Below are the code and all the weights of a small trained network. Each question names an input and a target symbol and asks about switching units off, where a switched-off unit gives its printed mean instead of its output.

import numpy as np


def w(rows, s, z=0):
    codes = np.array(rows[::2]) - 128.0
    scale = np.full(codes.shape[1], s)
    scale[-1] = z or s
    return codes * scale


def norm(h):
    return h / np.sqrt((h * h).mean(-1, keepdims=True) + 1e-5)


def f(y):
    return np.maximum(y, 0)


def softmax(a):
    e = np.exp(a - a.max(-1, keepdims=True))
    return e / e.sum(-1, keepdims=True)


def log_softmax(a):
    a = a - a.max(-1, keepdims=True)
    return a - np.log(np.exp(a).sum(-1, keepdims=True))


def net(x, mask):
    ids = ['αγδεζηθλμξπστφψω'.index(c) for c in x.split()]
    T = len(ids)
    res = E[ids] + P[:T]
    u = 0
    for l in range(2):
        q, k, v = (norm(res) @ M[l].T for M in (Q, K, V))
        z = softmax(np.where(np.tri(T) > 0, q @ k.T / 4**0.5, -1e9)) @ v
        res = res + np.where(mask[u], z, O[l][:, -1]) @ O[l][:, :-1]
        u += 1
        y = f(norm(res) @ A[l][:, :-1].T + A[l][:, -1])
        res = res + np.where(mask[u : u + 4], y, B[l][:, -1]) @ B[l][:, :-1]
        u += 4
    return log_softmax(norm(res)[-1] @ U[:, :-1].T + U[:, -1])


Q, K, V, O, A, B = {}, {}, {}, {}, {}, {}
E = w([
[153,35,125,253],'α',
[116,84,96,141],'γ',
[117,109,176,139],'δ',
[223,60,193,146],'ε',
[134,103,84,154],'ζ',
[140,96,177,147],'η',
[200,90,124,125],'θ',
[180,107,208,185],'λ',
[122,165,106,138],'μ',
[111,160,111,96],'ξ',
[134,135,106,79],'π',
[69,157,93,116],'σ',
[119,146,146,95],'τ',
[123,93,64,132],'φ',
[85,118,180,34],'ψ',
[121,83,190,157],'ω',
],0.018)
P = w([
[138,151,119,134],'0',
[15,116,153,143],'1',
[140,117,120,126],'2',
[209,114,100,129],'3',
[6,112,152,133],'4',
[138,110,125,130],'5',
[156,160,145,163],'6',
[27,100,144,129],'7',
[134,109,130,134],'8',
[158,168,152,165],'9',
[102,56,99,109],'10',
[130,110,139,135],'11',
[159,172,153,166],'12',
[101,53,91,113],'13',
],0.017)
Q[0] = w([
[59,125,174,54],'0.h0',
[178,147,95,159],'0.h0',
[198,131,55,2],'0.h0',
[154,74,191,25],'0.h0',
],0.0076)
K[0] = w([
[135,201,142,14],'0.h0',
[231,162,55,153],'0.h0',
[1,161,118,178],'0.h0',
[225,105,139,141],'0.h0',
],0.0078)
V[0] = w([
[226,135,211,26],'0.h0',
[193,85,152,165],'0.h0',
[43,4,253,87],'0.h0',
[94,53,174,213],'0.h0',
],0.0035)
O[0] = w([
[201,52,98,77,155],'0.h0',
[206,121,254,149,251],'0.h0',
[101,166,135,81,231],'0.h0',
[95,56,111,212,251],'0.h0',
],0.0057,0.0012)
A[0] = w([
[32,91,95,42,250],'0.n0',
[195,35,9,117,180],'0.n1',
[92,79,66,199,230],'0.n2',
[66,2,100,109,193],'0.n3',
],0.0094,0.0018)
B[0] = w([
[254,173,7,175,225],'0.n0',
[33,200,165,171,239],'0.n1',
[47,165,224,84,214],'0.n2',
[23,139,221,140,255],'0.n3',
],0.0069,0.007)
Q[1] = w([
[141,149,210,223],'1.h0',
[71,83,129,138],'1.h0',
[143,75,123,163],'1.h0',
[248,115,100,195],'1.h0',
],0.012)
K[1] = w([
[76,99,175,9],'1.h0',
[178,183,183,150],'1.h0',
[151,175,139,203],'1.h0',
[147,121,96,165],'1.h0',
],0.012)
V[1] = w([
[148,254,156,112],'1.h0',
[77,152,127,79],'1.h0',
[151,116,137,176],'1.h0',
[113,104,85,219],'1.h0',
],0.009)
O[1] = w([
[141,120,84,102,255],'1.h0',
[124,184,162,93,244],'1.h0',
[120,163,55,89,137],'1.h0',
[30,119,130,247,140],'1.h0',
],0.011,0.0019)
A[1] = w([
[102,179,212,133,224],'1.n0',
[3,145,131,59,245],'1.n1',
[47,98,78,166,5],'1.n2',
[153,100,236,142,146],'1.n3',
],0.0076,0.0019)
B[1] = w([
[214,199,109,159,254],'1.n0',
[203,9,124,69,246],'1.n1',
[199,242,248,65,161],'1.n2',
[2,126,114,63,224],'1.n3',
],0.0073,0.0069)
U = w([
[95,59,121,161,154],'α',
[156,240,166,185,125],'γ',
[158,133,77,122,148],'δ',
[58,176,127,96,91],'ε',
[136,114,125,100,154],'ζ',
[131,156,134,190,173],'η',
[99,97,142,81,148],'θ',
[217,119,168,172,129],'λ',
[111,178,60,148,71],'μ',
[122,92,112,207,122],'ξ',
[151,73,104,6,150],'π',
[229,174,179,39,55],'σ',
[87,173,67,109,168],'τ',
[40,156,83,85,113],'φ',
[184,101,57,189,254],'ψ',
[82,104,128,94,147],'ω',
],0.013,0.0046)

Each question gives the input, a string of symbols that net reads in full, and the target symbol t.
The units are the heads (4 rows each of Q, K, V and O) and the neurons (one row each of A and B). Each row of codes is followed by its name. A weight is (code - 128) times the scale printed after its matrix; where a second scale follows, it is the last column's (O, A, B and U).
mask holds one flag per unit, layer by layer, with each layer's heads first. A switched-off unit (its flag False) gives its mean, the last column of its rows in O or B, instead of its output. The means were averaged over made-up inputs and are rounded, as every weight is.
A unit's drop is (log p(t) with every unit on - log p(t) with that unit switched off) / (log p(t) with every unit on - log p(t) with every unit switched off).
The circuit of an input: a set's keep is (log p(t) with only the set's units on - log p(t) with every unit switched off) / (log p(t) with every unit on - log p(t) with every unit switched off). Starting from all 10 units, units are removed one at a time, each time the one whose removal leaves the highest keep (on an exact tie, the one counted first), for as long as the keep stays at least 0.8.
circuit, biggest first: the units of the circuit, biggest drop first
most important unit: the unit with the biggest drop
top k neurons: the k neurons with the biggest drops, biggest first
k most important neurons of layer l: the k neurons of layer l with the biggest drops, biggest first
input ω ζ ψ ψ ψ φ δ σ θ λ, target σ: circuit, biggest first -> [1.h0]
input ζ φ ω π, target γ: top 4 neurons -> [0.n1 1.n3 0.n2 0.n0]
input σ θ φ θ δ θ η σ λ τ θ θ, target γ: 2 most important neurons of layer 1 -> [1.n0 1.n1]
input θ ω τ ξ ζ μ, target σ: top 2 neurons -> [1.n1 0.n0]
input ω ζ λ ξ, target γ: top 4 neurons -> [0.n1 1.n3 0.n2 0.n0]
input ξ ω φ σ δ ζ δ μ, target γ: circuit, biggest first -> [0.n0 1.n3]
input φ λ λ η λ σ ε ψ, target π: circuit, biggest first -> [1.n1 0.n0]
input η λ θ θ, target ψ: circuit, biggest first -> [0.n2 1.h0]
input θ ε μ, target σ: circuit, biggest first -> [0.n0 1.n1 1.n3]
input τ τ ψ θ μ, target π: circuit, biggest first -> [1.h0 1.n1]
input δ η η ψ ζ, target π: circuit, biggest first -> [1.n1 1.h0]
input ζ θ δ θ θ θ ζ φ ε α τ, target σ: top 2 neurons -> [0.n3 1.n2]
input φ ε δ ζ ω ψ δ η γ η, target σ: top 3 neurons -> [0.n3 1.n3 0.n1]
input θ θ δ ζ ψ ψ ψ τ, target π: 2 most important neurons of layer 1 -> [1.n0 1.n1]
input θ ζ γ δ, target γ: most important unit -> 1.n1
input ζ σ ξ φ, target γ: 2 most important neurons of layer 1 -> [1.n3 1.n2]
input ε δ γ θ ψ, target π: circuit, biggest first -> [1.n1 0.n0 0.n1]
input α θ θ θ γ φ δ α ψ ζ, target σ: top 3 neurons -> [0.n0 0.n3 0.n1]
input μ ε θ φ δ θ φ τ ξ, target ψ: top 2 neurons -> [0.n0 0.n1]
input ζ θ γ λ φ ψ λ θ γ ψ δ, target π: most important unit -> 1.h0
input φ ζ φ ζ μ α θ θ ζ ψ ψ φ ξ, target σ: top 2 neurons -> [0.n0 0.n1]
input α λ ζ φ, target γ: top 2 neurons -> [0.n1 1.n3]
input λ σ ζ ψ θ, target π: top 3 neurons -> [1.n1 0.n0 1.n2]
input ζ η φ η, target γ: top 2 neurons -> [1.n1 0.n0]
input ψ λ φ λ ω λ ψ ω θ σ, target σ: 2 most important neurons of layer 1 -> [1.n3 1.n1]
input μ θ ζ δ τ λ ζ ε ζ σ θ ψ δ, target σ: 3 most important neurons of layer 0 -> [0.n1 0.n3 0.n0]
input ζ μ η γ, target γ: most important unit -> 0.n1
input θ θ θ θ, target ψ: 3 most important neurons of layer 1 -> [1.n2 1.n0 1.n1]
input θ ω ψ ψ θ, target π: 3 most important neurons of layer 1 -> [1.n1 1.n2 1.n3]
